Each row is followed by one of two labels, saying whether the row has a hidden trait. Each part has a new trait and two new labels.
In the rows, zero is written as 128.
[144 129 145 126 125 122 136 114 128  44 112 183 138 145 129 142  85 116
 134] : sel
[158 161 113 142 123 120 114 121 143 113 144 113 129 122 139 132  89 122
 157] : sel
[ 86 111 111 128 130 151 130 140 123 241 130  70 128 111 137  93 162 113
 120] : Saku
[116 112 110 126 130 146 121 143 111 253 134 106 119 109 136  85 143 106
 134] : Saku
[132 115 110 124 129 155 114 143 110 252 135 115 113  75 135  73 149 110
 160] : Saku
[152 112 120 113 131 147 130 151 133  94 151 157 133  74 107 144 128 124
 113] : Saku
[ 88 112 108 127 129 152 128 145 125 238 136  83 125  79 137  95 165 102
 126] : Saku
[187 135 121 130 121 122 128 124 144  51 134 130 110 124 124  87  33 119
 153] : sel
[119 120 144 127 124 112 134 112 131  32 111 170 138 147 122 157  81 120
 135] : sel
[ 78 113 116 128 127 145 131 145 121 225 131  93 131  64 119 106 158 120
 115] : Saku
[ 99 118 144 120 135 152 126 138 120 128 133 109 137  93 108 112 131 124
  77] : Saku
[165 154 113 138 121 118 114 122 138 203 144 124 128 129 138 130  91 126
 140] : sel
[114  91  91 110 128 139 100 159  96 165 145 136 115 108 127  59 192 115
 160] : Saku
[166 148 120 132 127 115 114 123 136 185 144 103 119 114 138 148 139 150
 144] : sel
[153 125 137 121 131 135 131 153 139  67 122 162 114 100 117 201 117 108
 138] : sel
[195 138 117 126 120 133 128 121 153  79 135 144 108  97 126  91  26 114
 156] : sel
[139 102 138 109 126 141 128 156 135  94 149 161 128 115 110 149 149 120
 102] : sel
[113 118 135 119 136 160 124 144 126 119 135 108 131  65 105 119 128 121
  91] : Saku
[108 122 140 115 132 155 123 146 120 155 141 105 125  39 103 110 116 108
  86] : Saku
[140 109 138 107 127 144 129 155 141  97 151 164 126  85 113 150 141 115
 104] : sel
[ 99 103 105 124 130 146 124 148 113 230 133  92 125 108 133  85 167 102
 120] : Saku
[101 110 104 126 130 143 124 147 118 253 136  86 125  98 133  85 153 103
 122] : Saku
[128 142 103 130 129 107 115 123 129 225 135 134 109 103 131 115 176 148
 132] : sel
[131 101 114 116 135 152 127 157 124  82 145 143 138  94 102 127 127 130
  91] : Saku
[165 144 111 131 125 121 112 123 136 169 144 108 126 114 138 150 119 140
 143] : sel
[149 135 146 127 124 134 134 115 138  55 114 179 135 108 129 135  62 113
 137] : sel
[121 106 110 125 129 141 116 144 104 222 135 106 119 116 133  70 153 118
 143] : Saku
[158 149 128 141 124 113 115 143 139  56 145 140 122 143 128  94  99 117
 147] : sel
[172 151 130 136 122 122 138 116 136  61 135 123 111 132 136  96  23 127
 152] : sel
[100 122 124 122 128 147 128 151 118 198 140 116 128  17 111 109 124 113
 114] : Saku
[138 109 116 114 135 156 125 156 131  98 148 148 135  58 104 119 124 122
 109] : Saku

Part 2:
[121 132 146 118 101 115 159 159  99  79 223 125 142 159 104 179 217 136
 115 144 154] : (69)
[145 140 125 112 136 122 121 102 139  79 115 139 144 113 154  34  95 123
 130 142 117] : (68)
[ 97 149 160 142 143 116 151 138 116  36 117 106 156 130 168  79 145 129
  89 151  89] : (68)
[189  97  88  53 109 127 101  96 141 127 174 153 117 130  76  48 132 123
 113 133 175] : (68)
[128 125 138  93 119 139 130 111 126  91 173 140 127 147  80 131 155 128
 113 151 159] : (69)
[155 113 126 140  99 103 123 118 122 117 146 116 129 123 137  92 139 147
 173 115 130] : (68)
[113 118 138 166  93 128 119 125 109 146 181  98 122 138 119 192 175 147
 170  90 142] : (69)
[138 120 134 147 102 110 116 117 128 118 138 121 127 122 142  96 128 143
 171 104 114] : (68)
[ 94 137 155 195 111 116 133 143 107 139 132  89 130 145 162 217 186 151
 143  73 123] : (69)
[178 126 107  94 128 116 104  82 144  74  92 146 145 110 141   4  71 133
 159 138 131] : (68)
[164 112 117  51 127 129 126 117 134  46 151 159 137 130  98  48 129 114
  93 209 155] : (69)
[126 137 139 105 139 136 146 119 120  53 136 132 146 122 139  73 119 119
  97 172 125] : (68)
[168 113 109 136 122 103 123 121 142 109 102 119 149  97 203   1 139 137
 152 142 109] : (68)
[130 121 143 154  97 113 138 133 112  89 172 108 127 131 131 139 166 145
 147 105 126] : (69)
[108 135 148 108 135 145 140 123 116  71 157 129 141 132 113 111 150 115
  95 156 135] : (69)
[187 101 101  47 118 130 107  92 145 154 144 150 112 122  94  59 103 121
 119 118 157] : (68)
[ 93 140 158 118 130 142 150 136 111  59 168 124 143 132 129 119 169 118
  91 161 128] : (69)
[144 119 127 160  99 114 121 120 135 160 130 118 126 116 141 111 118 145
 193  88 128] : (68)
[177 112  85  70 136 120 115  92 149 116 131 168 132 119 107  41  80 116
 130 168 148] : (68)
[144 135 124 136 114 131 127 116 132 129 151 143 131 131 116 118 125 137
 149 108 144] : (68)
[127 124 121  76 130 139 111 119 133 131 141 141 124 133  88 107 125 112
  97 155 151] : (69)
[164 122 117 111 120 110 101  94 141  82  96 123 143 100 164   1  97 132
 164 138 124] : (68)
[191  94  92 126  74 111  88  93 139 163 136 126 119 121 127  55 113 148
 196  90 144] : (68)
[131  83  88  84  93 119  89 100 107 151 255 142 108 167  19 207 151 137
 134 111 191] : (69)
[200 101  87  89 105 118  89  79 147 172 127 150 110 126 101  69  82 141
 177  90 156] : (68)
[122 123 153 176  79 118 130 135 111 118 159  97 122 131 128 164 153 147
 152  85 123] : (69)
[174 133 107  96 137 130  99  84 143 133  94 151 132 111 132  32  51 124
 150 129 134] : (68)
[162 123 105 119 105 135 114 113 136 174 162 157 127 147  83 137 124 133
 171 110 165] : (69)
[ 94 139 155 149 132 136 156 139 112  95 138 109 131 127 144 140 151 124
 111 112 103] : (68)
[119 118 127 124  89 139 137 131 107 107 220 125 123 152  78 184 173 131
 136 126 165] : (69)
[132 123 121  75 131 144 105 112 135 151 143 149 122 127  83 101 110 110
 106 144 152] : (69)
[156 140 106  98 143 127 122 104 138 100 114 163 147 114 136  50  67 117
 133 159 127] : (68)
[127 140 157  67 131 131 155 125 120  19 159 139 149 131 111  87 148 120
  95 206 129] : (69)
[152 102 116 112  96 104 149 104 132 125 140 117 126 119 152  44 118 142
 175 103 131] : (68)
